Each row is followed by its class.
[-435    4 -403 -110  148 -202  -40 -144  -97  -87 -283  -18   51 -214
  314 -135  253 -182  279  132  -33   67  178  -97  330  242 -100 -222
 -125  132  139 -171]
k110
[-361 -165  128    0  -39  361  -58  -61 -272   71  212  171  116 -371
 -113  137 -231    2 -245  -79  135 -119  -37  -72   27 -130  251  274
  137  291  -15 -343]
k41
[-330 -259  -23   23 -421  -82    7 -151  246 -384 -164 -187  -90 -208
    4  -17 -586  240  -63   -8   -4  124 -210 -151  198 -289   13   83
  -59  -17 -424 -376]
k672
[ -12   39 -189  252 -140  487  -91 -150  132  160 -515 -232  104  318
  507  117 -117 -341  -47  364  -31 -203    8   46  457  106  -76 -140
 -187 -177 -254 -143]
k41
[ 256  129 -430  144 -206  349 -193   56 -142  600 -216 -115  237 -374
  115  169  203 -130 -210  694   55 -396   50   63 -166  512 -119 -269
  -32  150  423  363]
k477
[  42 -357  144  149  238  670 -113 -450 -288   55  131  -19   68  -33
  -86  397   58  192   42 -150  324  -40 -336  731 -139 -249  466  199
 -160  391   42 -387]
k477
[ 487  336    0  185  -50  318 -319 -162  -58  219  -15  -96   26 -219
   40  404 -387  -54 -476   13  -24 -375 -416  -81 -235  -67 -121 -129
   34  309   50  154]
k853
[ 101 -483  251 -111  251  178  119 -145 -164  380  125  -27  105   94
  296  -11   36  146  -90  287  466   19  146  117  176  237   92  509
  -15   76  -44  111]
k476
[ 365    1  261  325 -105  244   35   17  140   14  179  -62    6  303
  -72  141 -212  121   75 -348   98  -38 -222  272 -222 -253  521  248
  -64   78 -253  -61]
k672
[ 106   69  493  385  323  396  206  -26 -410  404  402 -165  -58  292
 -257  272 -204   24  114  -97  433 -308 -140 -105 -215  -19  153  210
  119  134 -234  146]
k110
[ 275 -166  -16  427   12  348  130 -192 -135  118   69  -77  305 -163
 -457 -196 -433  -76 -198 -246  108  180  -75  614 -357 -160  257  453
   84  324  403   42]
k672
[ 184 -340  184  112  151  -89  409  -30 -170  118   22   48   18  -18
 -300  149  143 -211  100  182  320  203  261   55 -137    7   41  219
   63   73  217  242]
k672
[   7 -178  470 -371  193  111  202    7  101 -183  410    2 -224  481
  220   71  123 -299 -219   75  458 -117  128    3  385  549  130 -263
 -315 -142 -334  148]
k477
[-177  166   99 -166  217   95 -441 -159  -53  -89  237  189  197 -180
  197 -190  484  275 -132  -89  162  -67   46   79  138  259   17 -130
   49  147  438 -113]
k476
[ 208  -52  -56   91   64  651 -219 -356 -146  406   65   51   81  -55
  232  518 -350 -500 -367    2  301 -286  -33  170  -70  138  346   10
 -152  439   -8 -221]
k250
[ 339 -287  163  427  -23  497  100 -183  -75  -98 -183 -111   90 -121
 -257  372  211  230  422   34  136  159  148  410 -272 -453  347  314
  159 -180  177  -37]
k845
[ 159  -50 -361 -131  127  -80   38 -145  -16   37 -144   92  234 -238
  -22   20  -89 -437  148   58  -33   26    2  109 -261  281   66   37
 -235  274  -43   73]
k250
[-189  -48 -609  363 -349 -545    3  379  285  146 -467  265   94 -211
 -117  -27  475 -277  456  484 -296  378  223 -355  205  -11 -253   28
  491 -250  372  535]
k477
[ 360 -169 -113  326  -43  615  -50 -627  181  230  331 -331  230  279
  213 -314 -294  181  109 -170  452  -31  -66  899  226   39  377  157
 -225  529   25 -339]
k41
[ 582 -175  -56  194 -140 -291  163   36 -232  144 -132   27  135  -90
  -82   40 -189 -204 -226  266 -132  259  216 -456 -143 -411 -336  353
  173  247  169  186]
k476
[  30  -89  461  270   65  266  194 -152 -255   30 -144 -252  249 -211
  179   16 -282  161 -197  203  233 -226 -305   84  296   20  -79  276
  172 -111 -560 -294]
k41
[-132 -338 -174 -149   16  190   69  -90  -14  520  558  103    6  -16
   61 -149   89  238 -324  -12  284  -36    5  575 -356  135  329  212
   50   74  254  125]
k853
[-288  303 -126 -150  143  577  180  132 -405  339  -99   18 -127   26
  251  272 -112  -71 -180  391   79 -300  442 -172  269  236  -21 -395
 -254  172  631   56]
k845
[ 133 -185 -228  -61 -142   20 -235 -200  360  158 -169  -67   62   86
  307  -16   67 -122 -113  281   68  -19  -64   78  -40  194 -117   92
  -34 -309 -169  280]
k250
[ -74  181 -743  -85 -284 -304 -346 -225  186 -218 -536  127    5 -264
  343  -19  590 -170  658  235  -50   37 -229 -347  344    1 -134 -453
   -9   82 -359 -154]
k853
[ -43  216 -270  307  -48  170 -203 -186  100  154 -220  -19  271 -274
 -311  103 -296  -79   43  -20 -227   20  114   98 -246 -218  -88   18
  -30  169  650  124]
k250
[-610 -688  141  428  -11  349  -24 -149 -306  -16  -15  140  185 -341
 -372  -60  374  -57   66   29  235  340  349 -231  -92 -331  263  741
  435  -61  165  -62]
k853
[-590  147 -287 -249 -114  236 -444   24 -266   23  280    1  -58 -181
   -2 -222   31  754 -306  -98  -41 -200 -570  340 -288  -45   28  -40
   99   85  252 -214]
k110
[ -99 -377  221  362  204 -128  -37   45   43  -76  220  -47  204  103
 -209 -164  205  183  473 -538  292  181  -77   31 -351 -159  467  355
  146 -203 -209  -16]
k477
[ 411 -149  -44  238   47  331  -11 -435 -127  273  247 -198  118   29
   -9  -93  -96  -41   56  180  191 -122   83  -10 -128   16   61 -158
 -296  387  -74  -88]
k672
[-648 -258  -56 -580 -164   15 -594  -63   61   96   87  263  108 -479
  168   27 -113  111 -837  190   46  -43   42 -159  125  393  -89  333
   19   23  147   15]
k476
[ 357  272   85 -306  337  126  179 -304 -143   62  -49 -215  102  193
   68 -209 -308   42  164 -136  217  -67 -155  685  -83  341  -32  291
 -209  315 -172 -223]
k845
[-295 -505 -227  -14 -157  432 -243 -107  105  -49  291   69  196  -31
  -73  -33   59  159 -171 -105  322   37 -116  450 -322  214  554  171
 -255  136  111   20]
k110
[ 251  320 -635 -488  115  305  291  107   53 -111 -380 -157    3  422
  809   46  160 -318  402  324   81 -440  -72  -20  532  659 -216 -653
 -574    7 -781   31]
k853
[ -43 -132   48   38  -49  194  110  -95 -137  -93 -316 -113 -346 -123
  198  161  310  232  334  285  -60 -115   64 -506  216 -280 -293 -242
  128 -247 -607 -315]
k845
[ -26  -31  120  240  -35   30  179  -91 -197  290  264 -114  191 -131
 -111 -110 -487 -411 -430 -175   68 -224 -237  124  -80  -18  317  167
 -227  379  -29   29]
k477
[ -98  -45  347 -178  384  738  389  337 -404 -143   49  167 -110  261
   46  323   80   53  -37   79  315 -116  477 -205  556   94  132 -114
 -266   60  476  335]
k476
[ 435  249 -440   93 -135  141  -57  -37 -181  151  -78 -233  -52   40
  208 -238  -57  321    2  285  -31  -41  207 -296  -95  -15 -410 -276
  -37  406  312   37]
k41
[-356 -404 -212 -162 -399 -184 -290   -5   14  -77  174  310  185 -515
 -355  -74  379 -133 -264 -149 -127   10 -349  241 -153  -85  286  265
   51  419  -18 -304]
k110
[ -26 -197 -327  -78 -197   85  -69 -185  418 -230 -115  241  168  -60
  219  -78   45 -272  209  -65  131   79 -262  147  414 -170   73  125
  121  -77 -160   21]
k250
[ 432  154 -225  127  -89  330  133 -187 -155  389  -88  142  -23 -242
 -137   65  190 -284  -26  392   27  -73  246   83   23  -35 -179  -91
  111  434  557  190]
k250
[ 474  -24 -128    1 -236  -82  246 -200  109 -154 -378 -208  -23   -2
  183  389 -343 -531  136  428  -77  -78 -179  -14  424  -11  -95 -233
 -290   -1 -642  -22]
k672
[ 336 -200   85    4   40  -74  -50 -240   87 -313  -51   12  141 -212
 -117 -170  281   53  391 -264  123   29 -435  153  -89 -172  103  359
  107   41 -529  -50]
k845
[-256 -560  281   54  136 -220  513 -176 -315   60  169  -42 -267   54
 -556 -250 -153  216 -193  -44  117  480  295 -146 -433 -380 -293  516
  126  146 -118  -96]
k853
[ 323  291  265  344  -13  204 -355 -239   16   53 -591   63  228   77
 -115  430 -599 -110 -200  259  -31  173 -205 -186 -104 -146 -196  373
   81   39   23    7]
k672
[ 490   99   -9 -367  439  422 -123 -177 -291   15  184  -55   77 -128
  408   64   97  -10  162   12  289 -306  -62  162  136  447  127  -86
 -162  345  -71  -42]
k477
[-404  -60  516  127  108  365 -379 -446  151  -11   92  111 -148  102
 -263  128 -163   65 -383 -379   98   65  -28  101 -501 -335   83  247
   94   18  227 -480]
k250
[  65 -164  118  203   55  232   98  -71 -165  280  393   88  -18  -64
   -7   90  -85  133 -300 -381  262 -118 -209  299 -226 -120  488   95
  -35  309  -89 -109]
k845
[ 214  269   84  204  126 -113  152   37 -212 -149 -325  -22  198 -120
 -126   80 -353 -121   56 -143   41  120   66 -302   61 -198 -222  185
  157   65   11   77]
k41
[  70  172 -301  468 -351  126   75  -73   57  140 -249   39   82 -341
  -61  -31  208 -252  194  240   -9  -48   11  -12   -3    5  178   -8
  111  445  234   41]
k853
[-406  -92 -241 -149 -189  102 -186 -209   26  183    8   -4   70   -6
  321 -103 -150    0 -153  208   24 -103 -206  303   91  227  263 -180
 -314   70 -244 -440]
k476
[ -34 -178   -8  357 -109  623  -72  180 -305 -213   13   84  -69 -230
 -381  251  301   20  255  152   26  -16    1 -149 -334 -253  256    9
  353 -162  284  115]
k110
[ 319  -68 -258 -399 -292 -633  -75 -192  363 -266 -384   44   44 -380
   17 -351  337  341  292  213  -14  178 -256  -15 -139   15 -503  161
  111   -9 -429  -48]
k476
[  -2 -426   95  402    5  147 -149 -190 -122 -188 -229 -141   53  259
  260   25  141  315  197  217  -23  510  239  -32  112 -398  152  533
  162 -130   64 -228]
k672
[ 444 -117 -541   65 -320  322 -454 -289  455    6 -176 -104  326 -197
  159  122  176 -244  167  163    6 -146  -72  348 -137  100  186  120
 -146  103  166  300]
k41
[ 242  -23 -181   75 -375 -405 -459 -251  392   95 -452  -21  453 -320
  128  -95 -275   62   40  109 -125  117 -440  115  226  -79  -32  376
   93 -214 -484  -63]
k672
[ 617 -282    1  -92    3  271  -44 -278   41  355 -142 -195  160    0
  147  261 -236 -304 -138    9  236 -262 -290  492   56  125   66  214
 -101  147 -422 -165]
k845
[-342 -221  366  355   77  299  402  189 -145  -54  138    0 -171  147
 -395   46   71    9  421 -143  153   38  173 -200 -226 -258  285  229
  244 -359 -263   15]
k250
[ 295 -301  303  276  166  442  -36 -221 -573    3   40 -152  230 -313
   21    3 -142  -24  143  -39  455   66  132    0  219   25  702  303
  -88  134  -30  -69]
k672
[ 229  849 -173 -177   63 -186 -461 -246  -52  335 -143   79 -138 -157
  123  244 -354   87 -239 -161 -216 -330 -502  -53 -453   89 -226 -379
 -105  300 -346 -237]
k41
[-210 -214  390  236  151  407   94 -416 -249  277   31 -113   70   96
  276  348 -106   30  131  108  427 -148  197  -72  348  -62  388 -164
 -330   59 -442 -589]
k250
[-392 -303 -436  203 -119  -81  -23  175 -291 -188  -28   98  291 -211
 -408 -156   51  312  293 -416   20  190 -434   29 -152 -541  316  239
   -1  -12  -22  158]
k250
[-163 -770  154  413  -31  367 -103 -216 -206  -38  100   52  312 -430
 -460  -18  626 -151  173 -267  336   92  -94  326 -302 -331  545  708
  331  -17  -35  -59]
k477
[ 207   89  219   79  241  160   26 -551  108  163  -52  -13  202 -217
 -428  317 -340 -465  139  -99  171  -62   70  511 -238  101  101  -60
 -237  415  334 -276]
k845
[ 264  430  -20 -122  166  516   33  -28 -350   -4  110 -212 -343  288
  162  352 -199   85  121  -11   89 -335  -48    8   75  -39  108 -468
 -302   77   23   91]
k110
[ 309 -129  382    3  529  405  114   55 -189   40  490   -6   40  105
 -245  173  221 -366  328 -411  563 -299    6  155 -287  213  504 -144
  -11 -190  190  374]
k477
